Below are the code and all the weights of a small trained network. Each question names an input and a target symbol and asks about switching units off, where a switched-off unit gives its printed mean instead of its output.

import numpy as np


def w(rows, s, z=0):
    codes = np.array(rows[::2]) - 128.0
    scale = np.full(codes.shape[1], s)
    scale[-1] = z or s
    return codes * scale


def f(y):
    return np.maximum(y, 0)


def softmax(a):
    e = np.exp(a - a.max(-1, keepdims=True))
    return e / e.sum(-1, keepdims=True)


def log_softmax(a):
    a = a - a.max(-1, keepdims=True)
    return a - np.log(np.exp(a).sum(-1, keepdims=True))


def net(x, mask):
    ids = ['αγδεζθλμξπστφψω'.index(c) for c in x.split()]
    T = len(ids)
    res = E[ids] + P[:T]
    u = 0
    for l in range(2):
        r = res
        for j in range(2):
            rows = slice(4 * j, 4 * j + 4)
            q, k, v = (r @ M[l][rows].T for M in (Q, K, V))
            z = softmax(np.where(np.tri(T) > 0, q @ k.T / 4**0.5, -1e9)) @ v
            o = O[l][rows]
            res = res + np.where(mask[u + j], z, o[:, -1]) @ o[:, :-1]
        u += 2
        y = f(res @ A[l][:, :-1].T + A[l][:, -1])
        res = res + np.where(mask[u : u + 16], y, B[l][:, -1]) @ B[l][:, :-1]
        u += 16
    return log_softmax(res[-1] @ U[:, :-1].T + U[:, -1])


Q, K, V, O, A, B = {}, {}, {}, {}, {}, {}
E = w([
[31,155,59,154,239,178,97,177],'α',
[40,150,119,154,152,79,176,117],'γ',
[149,143,35,107,127,101,137,143],'δ',
[164,178,147,71,154,50,116,207],'ε',
[168,131,122,23,88,106,103,146],'ζ',
[92,193,177,75,151,67,170,131],'θ',
[119,198,81,126,224,90,128,208],'λ',
[37,126,91,96,102,169,144,47],'μ',
[108,70,48,122,123,159,39,205],'ξ',
[142,149,134,67,92,31,201,85],'π',
[174,84,120,170,70,246,242,254],'σ',
[75,81,6,189,133,144,98,157],'τ',
[54,92,39,254,149,52,176,133],'φ',
[105,81,97,77,43,121,120,91],'ψ',
[141,171,64,84,211,151,51,248],'ω',
],0.011)
P = w([
[115,56,139,101,193,100,134,135],'0',
[90,152,102,125,62,119,93,143],'1',
[135,154,144,151,96,98,120,83],'2',
[79,211,161,120,31,124,63,93],'3',
[216,242,82,145,124,146,103,58],'4',
[177,32,8,82,149,79,165,156],'5',
[64,218,121,86,131,74,161,135],'6',
[110,89,244,32,143,154,114,188],'7',
],0.012)
Q[0] = w([
[146,105,157,141,213,142,103,59],'0.h1',
[136,128,153,137,114,114,111,118],'0.h1',
[73,120,90,85,124,133,216,189],'0.h1',
[102,114,120,121,142,139,157,139],'0.h1',
[95,140,81,166,146,51,61,88],'0.h2',
[179,5,128,58,143,195,80,134],'0.h2',
[100,152,163,180,154,106,67,103],'0.h2',
[131,11,210,155,253,54,101,61],'0.h2',
],0.0061)
K[0] = w([
[137,124,82,127,139,97,96,125],'0.h1',
[138,94,104,170,104,60,141,150],'0.h1',
[138,116,115,149,118,158,173,189],'0.h1',
[139,112,155,128,104,104,165,93],'0.h1',
[12,173,59,97,99,55,162,186],'0.h2',
[96,58,99,55,95,171,121,216],'0.h2',
[52,158,128,99,154,107,95,140],'0.h2',
[2,47,124,82,163,26,178,184],'0.h2',
],0.0066)
V[0] = w([
[160,133,74,129,109,202,178,134],'0.h1',
[72,130,47,88,180,2,26,34],'0.h1',
[147,69,158,110,156,131,126,132],'0.h1',
[149,146,53,84,111,57,28,150],'0.h1',
[72,148,42,239,120,43,183,116],'0.h2',
[175,99,172,134,128,208,117,190],'0.h2',
[198,132,141,80,123,127,182,193],'0.h2',
[74,228,164,108,139,74,100,164],'0.h2',
],0.0079)
O[0] = w([
[135,127,180,145,141,114,87,104,114],'0.h1',
[133,152,107,140,84,157,248,238,250],'0.h1',
[136,124,125,144,159,115,183,85,102],'0.h1',
[117,149,111,166,111,129,165,152,255],'0.h1',
[153,189,106,75,161,164,97,118,204],'0.h2',
[122,137,169,192,141,117,129,157,66],'0.h2',
[168,127,167,162,133,101,123,154,133],'0.h2',
[82,145,87,146,127,64,116,147,202],'0.h2',
],0.011,0.0052)
A[0] = w([
[165,176,49,155,59,158,183,163,77],'0.n1',
[52,152,113,47,229,58,138,134,102],'0.n2',
[213,156,228,222,186,213,150,135,118],'0.n3',
[172,121,90,94,1,82,66,118,64],'0.n4',
[196,189,140,127,69,127,167,42,62],'0.n5',
[82,74,120,66,105,125,84,182,120],'0.n6',
[50,186,179,145,68,137,126,135,139],'0.n7',
[136,78,110,139,89,102,160,115,74],'0.n8',
[117,122,88,108,49,136,177,172,68],'0.n9',
[60,101,50,199,67,163,41,150,196],'0.n10',
[53,80,122,101,189,110,155,95,73],'0.n11',
[93,115,95,123,87,136,123,195,55],'0.n12',
[133,167,138,53,60,150,25,219,153],'0.n13',
[139,132,168,159,153,111,5,50,2],'0.n14',
[97,78,53,171,77,91,124,71,135],'0.n15',
[200,177,100,166,134,106,44,49,110],'0.n16',
],0.0073,0.0069)
B[0] = w([
[101,171,187,92,130,119,130,173,253],'0.n1',
[92,97,116,148,4,137,90,134,189],'0.n2',
[39,115,84,141,60,118,125,102,148],'0.n3',
[147,126,160,177,214,135,186,77,149],'0.n4',
[154,126,190,130,74,135,154,116,138],'0.n5',
[128,142,136,171,120,132,184,162,163],'0.n6',
[142,153,57,114,130,114,128,76,178],'0.n7',
[137,134,156,139,97,152,146,127,134],'0.n8',
[126,168,207,102,177,141,124,130,219],'0.n9',
[158,156,164,136,162,191,158,68,201],'0.n10',
[129,121,137,94,92,141,95,158,134],'0.n11',
[71,134,156,111,132,138,144,124,185],'0.n12',
[120,132,156,254,165,83,197,68,211],'0.n13',
[79,209,158,79,120,134,203,229,146],'0.n14',
[158,142,115,63,130,189,123,120,150],'0.n15',
[123,119,184,89,173,114,104,183,148],'0.n16',
],0.0085,0.013)
Q[1] = w([
[90,172,85,171,116,95,153,43],'1.h1',
[96,133,108,111,107,151,255,194],'1.h1',
[202,124,14,151,115,119,193,121],'1.h1',
[168,81,93,194,82,141,83,74],'1.h1',
[149,145,52,125,69,143,243,177],'1.h2',
[63,186,188,106,114,131,155,147],'1.h2',
[110,146,156,75,164,145,196,205],'1.h2',
[116,131,196,81,137,144,100,180],'1.h2',
],0.015)
K[1] = w([
[198,191,162,137,67,166,95,172],'1.h1',
[226,104,100,129,159,98,4,78],'1.h1',
[121,205,140,195,114,113,104,35],'1.h1',
[110,238,144,117,161,109,185,113],'1.h1',
[189,161,109,157,124,107,63,59],'1.h2',
[180,85,100,79,180,120,93,182],'1.h2',
[135,29,106,136,155,110,43,91],'1.h2',
[106,33,81,87,148,105,164,143],'1.h2',
],0.014)
V[1] = w([
[18,111,110,158,8,112,60,140],'1.h1',
[116,175,74,209,178,5,76,199],'1.h1',
[171,77,191,188,113,73,158,169],'1.h1',
[95,123,105,102,120,9,165,89],'1.h1',
[134,120,148,218,212,126,156,168],'1.h2',
[202,164,118,68,99,21,164,162],'1.h2',
[156,118,101,124,230,180,119,161],'1.h2',
[188,65,222,103,114,101,193,54],'1.h2',
],0.012)
O[1] = w([
[79,112,183,158,61,61,89,75,145],'1.h1',
[208,165,143,172,141,8,151,139,158],'1.h1',
[210,184,87,226,103,143,69,85,219],'1.h1',
[74,104,37,177,123,52,210,98,152],'1.h1',
[187,138,119,175,111,144,151,201,214],'1.h2',
[121,94,52,152,221,91,141,118,246],'1.h2',
[179,136,146,75,144,160,155,196,113],'1.h2',
[109,143,26,163,140,201,33,105,56],'1.h2',
],0.013,0.012)
A[1] = w([
[184,175,209,59,56,211,91,152,17],'1.n1',
[86,206,175,55,189,28,100,166,121],'1.n2',
[65,30,158,135,161,65,143,139,139],'1.n3',
[104,106,106,43,209,142,146,126,95],'1.n4',
[227,143,112,146,178,127,88,209,176],'1.n5',
[126,155,55,208,86,233,64,195,81],'1.n6',
[206,143,96,191,140,156,144,172,80],'1.n7',
[101,105,164,74,48,93,113,98,8],'1.n8',
[172,92,121,197,7,39,169,69,86],'1.n9',
[239,183,33,188,90,120,110,91,83],'1.n10',
[121,58,146,164,169,217,110,92,115],'1.n11',
[124,93,74,169,165,104,143,68,9],'1.n12',
[86,190,137,115,147,174,158,61,81],'1.n13',
[157,98,219,31,99,179,172,171,110],'1.n14',
[129,178,231,164,69,92,212,185,124],'1.n15',
[126,159,118,151,26,133,3,47,175],'1.n16',
],0.0069,0.011)
B[1] = w([
[54,158,91,235,128,44,138,158,166],'1.n1',
[168,78,149,183,136,187,130,97,184],'1.n2',
[171,172,123,145,93,152,133,69,169],'1.n3',
[150,67,181,155,156,173,185,131,161],'1.n4',
[70,197,125,148,66,169,183,111,211],'1.n5',
[214,122,138,137,130,68,110,51,181],'1.n6',
[48,63,107,105,68,148,112,112,205],'1.n7',
[183,86,123,198,152,141,129,122,146],'1.n8',
[113,224,138,95,173,171,142,180,234],'1.n9',
[102,1,205,146,106,137,120,207,218],'1.n10',
[134,198,104,63,98,91,142,139,155],'1.n11',
[73,110,148,51,167,73,85,201,162],'1.n12',
[171,76,120,118,91,103,84,168,157],'1.n13',
[125,158,80,116,163,73,47,160,172],'1.n14',
[170,65,67,54,123,121,84,102,253],'1.n15',
[144,137,181,126,204,156,131,144,158],'1.n16',
],0.0078,0.042)
U = w([
[151,123,157,68,56,33,70,167,88],'α',
[95,111,176,119,32,79,170,76,253],'γ',
[128,150,128,180,131,193,207,159,134],'δ',
[104,112,183,164,100,66,166,195,41],'ε',
[169,72,121,196,89,132,111,164,39],'ζ',
[61,198,155,110,120,53,154,122,106],'θ',
[201,172,156,130,105,52,187,153,210],'λ',
[59,148,173,45,50,143,106,157,223],'μ',
[124,193,111,143,16,96,113,155,160],'ξ',
[108,106,74,146,164,79,121,129,7],'π',
[157,156,229,150,104,130,94,169,195],'σ',
[145,180,138,91,133,113,110,223,23],'τ',
[161,69,201,83,137,125,135,178,32],'φ',
[178,157,92,97,92,166,93,122,188],'ψ',
[163,137,205,79,1,137,150,201,123],'ω',
],0.0039,0.0038)

Each question gives the input, a string of symbols that net reads in full, and the target symbol t.
The units are the heads (4 rows each of Q, K, V and O) and the neurons (one row each of A and B). Each row of codes is followed by its name. A weight is (code - 128) times the scale printed after its matrix; where a second scale follows, it is the last column's (O, A, B and U).
mask holds one flag per unit, layer by layer, with each layer's heads first. A switched-off unit (its flag False) gives its mean, the last column of its rows in O or B, instead of its output. The means were averaged over made-up inputs and are rounded, as every weight is.
A unit's drop is (log p(t) with every unit on - log p(t) with that unit switched off) / (log p(t) with every unit on - log p(t) with every unit switched off).
The circuit of an input: a set's keep is (log p(t) with only the set's units on - log p(t) with every unit switched off) / (log p(t) with every unit on - log p(t) with every unit switched off). Starting from the 12 units with the biggest drops (on a tie, the unit counted first), units are removed one at a time, each time the one whose removal leaves the highest keep (on an exact tie, the one counted first), for as long as the keep stays at least 0.8.
circuit, biggest first: the units of the circuit, biggest drop first
most important unit: the unit with the biggest drop
k most important neurons: the k neurons with the biggest drops, biggest first
top k neurons in layer l: the k neurons of layer l with the biggest drops, biggest first
heads that matter: for each layer, one digit per head in row order, 1 if its drop is at least 0.15 and else 0, layers parted by /
input λ γ δ μ μ λ, target λ: circuit, biggest first : (1.h1, 0.n10, 0.n1, 0.h2)
input ζ σ θ σ λ, target ζ: most important unit : 0.n16
input λ σ τ ψ σ λ π, target λ: circuit, biggest first : (1.h1, 0.n10)
input φ α τ, target φ: circuit, biggest first : (0.h2, 1.h1, 1.n4, 1.n5)
input λ σ ξ σ λ ω, target λ: heads that matter : 00 / 11
input φ λ σ φ, target λ: heads that matter : 11 / 11
input μ α λ, target μ: circuit, biggest first : (1.h1, 0.h2)
input π ω σ π σ, target π: 2 most important neurons : (0.n16, 0.n14)
input φ μ σ σ γ π ψ, target φ: circuit, biggest first : (0.h2, 1.h1, 1.n4, 0.h1)
input θ σ δ ψ, target σ: heads that matter : 11 / 11
input ω λ σ, target ω: heads that matter : 01 / 11
input τ τ λ σ ψ θ ψ, target ψ: heads that matter : 10 / 11
input γ α ψ ζ σ, target ψ: 2 most important neurons : (0.n9, 0.n3)
input σ θ ξ ω α μ, target ω: circuit, biggest first : (1.h2, 0.n6)
input ξ γ δ, target ξ: heads that matter : 01 / 11
input γ μ τ τ σ ζ λ, target σ: heads that matter : 11 / 10
input ψ λ σ ε ξ ω, target ε: heads that matter : 10 / 10
input α τ δ φ θ σ π, target θ: top 2 neurons in layer 0 : (0.n1, 0.n10)
input ξ μ δ λ φ, target ξ: most important unit : 0.n1
input ζ ω γ θ φ, target ζ: 2 most important neurons : (0.n1, 1.n10)
input μ σ ε ψ ε τ, target ψ: top 3 neurons in layer 0 : (0.n4, 0.n10, 0.n15)
input λ ξ α μ, target λ: top 3 neurons in layer 0 : (0.n13, 0.n2, 0.n10)
input σ ω φ σ ξ, target σ: top 2 neurons in layer 0 : (0.n3, 0.n14)
input ε λ μ τ ξ φ, target ε: heads that matter : 11 / 11
input γ λ λ, target γ: most important unit : 0.n2
input γ λ θ θ φ, target γ: heads that matter : 01 / 11
input ω ξ μ ε, target ω: most important unit : 0.h2
input γ ζ ε γ λ, target γ: top 4 neurons in layer 0 : (0.n1, 0.n2, 0.n13, 0.n10)
input ω λ θ γ ω ω, target ω: heads that matter : 01 / 11
input ξ δ λ ζ ψ λ ξ, target ξ: 2 most important neurons : (0.n1, 1.n1)
